Below are the code and all the weights of a small trained network. Each question names an input and a class and asks about switching units off, where a switched-off unit gives its printed mean instead of its output.

import numpy as np


def w(rows, s, z=0):
    codes = np.array(rows[::2]) - 128.0
    scale = np.full(codes.shape[1], s)
    scale[-1] = z or s
    return codes * scale


def f(y):
    return np.maximum(y, 0)


def log_softmax(a):
    a = a - a.max(-1, keepdims=True)
    return a - np.log(np.exp(a).sum(-1, keepdims=True))


def net(x, mask):
    res = np.array(x, float).reshape(1, 6) / 4 @ E
    y = f(res @ A[0][:, :-1].T + A[0][:, -1])
    res = res + np.where(mask, y, B[0][:, -1]) @ B[0][:, :-1]
    return log_softmax(res[-1] @ U[:, :-1].T + U[:, -1])


A, B = {}, {}
E = w([
[171,211,69,53],'x0',
[128,129,128,127],'x1',
[127,129,126,128],'x2',
[146,62,183,11],'x3',
[52,92,46,106],'x4',
[2,203,203,112],'x5',
],0.0084)
A[0] = w([
[191,177,158,122,66],'neuron 1',
[165,109,93,151,142],'neuron 2',
[99,146,138,130,130],'neuron 3',
[142,192,89,221,78],'neuron 4',
[71,121,42,97,35],'neuron 5',
[106,110,67,186,44],'neuron 6',
[78,62,181,202,55],'neuron 7',
[222,64,49,177,67],'neuron 8',
[36,68,24,129,73],'neuron 9',
[72,166,181,112,92],'neuron 10',
[82,21,161,229,44],'neuron 11',
[96,152,76,195,108],'neuron 12',
[117,176,116,191,22],'neuron 13',
[102,150,129,110,65],'neuron 14',
[169,176,161,183,86],'neuron 15',
[130,232,59,62,63],'neuron 16',
[117,82,127,85,70],'neuron 17',
[221,180,248,182,4],'neuron 18',
[97,160,166,119,85],'neuron 19',
[106,94,128,148,91],'neuron 20',
[98,151,57,205,69],'neuron 21',
[109,150,89,191,57],'neuron 22',
[67,108,57,126,61],'neuron 23',
[29,183,145,130,91],'neuron 24',
[54,144,124,105,67],'neuron 25',
[109,161,156,129,117],'neuron 26',
[129,143,153,142,31],'neuron 27',
[83,158,149,128,64],'neuron 28',
[137,82,165,47,31],'neuron 29',
[123,82,144,68,64],'neuron 30',
[110,80,151,69,101],'neuron 31',
[155,192,70,93,49],'neuron 32',
[82,91,101,116,88],'neuron 33',
[110,163,146,123,111],'neuron 34',
[142,68,57,131,89],'neuron 35',
[70,154,129,129,140],'neuron 36',
],0.014,0.0035)
B[0] = w([
[71,148,108,158,178],'neuron 1',
[177,105,128,160,182],'neuron 2',
[157,116,131,144,155],'neuron 3',
[105,91,180,38,207],'neuron 4',
[55,161,129,189,179],'neuron 5',
[103,102,149,122,173],'neuron 6',
[156,226,78,79,192],'neuron 7',
[246,60,105,190,252],'neuron 8',
[22,136,126,220,210],'neuron 9',
[182,82,133,153,188],'neuron 10',
[164,248,63,70,215],'neuron 11',
[112,101,175,70,189],'neuron 12',
[120,109,157,77,173],'neuron 13',
[151,127,124,138,148],'neuron 14',
[64,119,161,152,178],'neuron 15',
[153,242,60,69,213],'neuron 16',
[113,106,172,97,166],'neuron 17',
[2,121,118,240,222],'neuron 18',
[162,95,120,142,166],'neuron 19',
[137,156,104,112,150],'neuron 20',
[119,100,178,63,195],'neuron 21',
[113,108,161,77,174],'neuron 22',
[60,118,142,180,177],'neuron 23',
[208,81,117,183,209],'neuron 24',
[164,103,122,171,174],'neuron 25',
[160,106,121,147,161],'neuron 26',
[122,120,116,140,138],'neuron 27',
[169,102,109,134,165],'neuron 28',
[114,104,193,46,193],'neuron 29',
[96,90,159,65,178],'neuron 30',
[97,113,182,63,182],'neuron 31',
[161,214,96,89,182],'neuron 32',
[75,126,132,149,161],'neuron 33',
[155,110,117,137,158],'neuron 34',
[174,100,122,189,195],'neuron 35',
[165,96,126,159,176],'neuron 36',
],0.031,0.012)
U = w([
[168,80,104,132,76],'0',
[63,97,184,9,120],'1',
[2,147,102,160,254],'2',
[115,227,45,47,37],'3',
],0.0084,0.006)

Each question gives the input, the list of numbers given to net, and the class t.
The units are the neurons (one row each of A and B). Each row of codes is followed by its name. A weight is (code - 128) times the scale printed after its matrix; where a second scale follows, it is the last column's (A, B and U).
mask holds one flag per neuron, in row order. A switched-off neuron (its flag False) gives its mean, the last column of its row in B, instead of its output. The means were averaged over made-up inputs and are rounded, as every weight is.
A unit's drop is (log p(t) with every unit on - log p(t) with that unit switched off) / (log p(t) with every unit on - log p(t) with every unit switched off).
The circuit of an input: a set's keep is (log p(t) with only the set's units on - log p(t) with every unit switched off) / (log p(t) with every unit on - log p(t) with every unit switched off). Starting from the 12 units with the biggest drops (on a tie, the unit counted first), units are removed one at a time, each time the one whose removal leaves the highest keep (on an exact tie, the one counted first), for as long as the keep stays at least 0.8.
units of the circuit, in order: the units of the circuit, biggest drop first
top k neurons: the k neurons with the biggest drops, biggest first
drop of u: that unit's drop, to one decimal
input [-6,0,-1,8,-4,-6], class 1: top neuron : [neuron 29]
input [3,2,8,-3,5,-4], class 2: top 2 neurons : [neuron 9; neuron 5]
input [8,2,-5,-7,-1,-7], class 3: top 4 neurons : [neuron 16; neuron 32; neuron 24; neuron 10]
input [-5,1,2,-5,0,1], class 1: top 4 neurons : [neuron 16; neuron 4; neuron 21; neuron 12]
input [-7,4,-1,6,1,-1], class 3: top 3 neurons : [neuron 11; neuron 7; neuron 4]
input [7,-3,4,-3,-6,0], class 3: top 2 neurons : [neuron 16; neuron 32]
input [-3,-6,6,4,5,-1], class 2: top 3 neurons : [neuron 9; neuron 4; neuron 21]
input [1,-2,-4,4,-2,4], class 0: top 4 neurons : [neuron 4; neuron 21; neuron 10; neuron 12]
input [4,5,3,-8,2,7], class 1: top 4 neurons : [neuron 4; neuron 8; neuron 21; neuron 12]
input [-6,8,-8,-4,-3,6], class 0: top 2 neurons : [neuron 24; neuron 16]
input [8,-7,1,7,-7,5], class 3: top 2 neurons : [neuron 16; neuron 4]
input [-7,4,-1,-5,5,2], class 3: top 2 neurons : [neuron 11; neuron 7]
input [-6,0,8,-3,4,2], class 3: top 2 neurons : [neuron 11; neuron 7]
input [-7,7,-1,-7,-2,-2], class 1: units of the circuit, in order : [neuron 4]
input [3,4,-1,-6,5,-2], class 1: top 2 neurons : [neuron 21; neuron 4]
input [3,1,5,4,-8,-2], class 2: drop of neuron 12 : 0.0
input [5,-8,-3,3,5,6], class 0: drop of neuron 18 : 0.2
input [-2,-2,-5,-1,5,-3], class 2: drop of neuron 9 : 0.5
input [3,8,6,-2,-1,-2], class 3: drop of neuron 24 : 0.1
input [5,8,-8,-5,5,-2], class 1: units of the circuit, in order : [neuron 21]
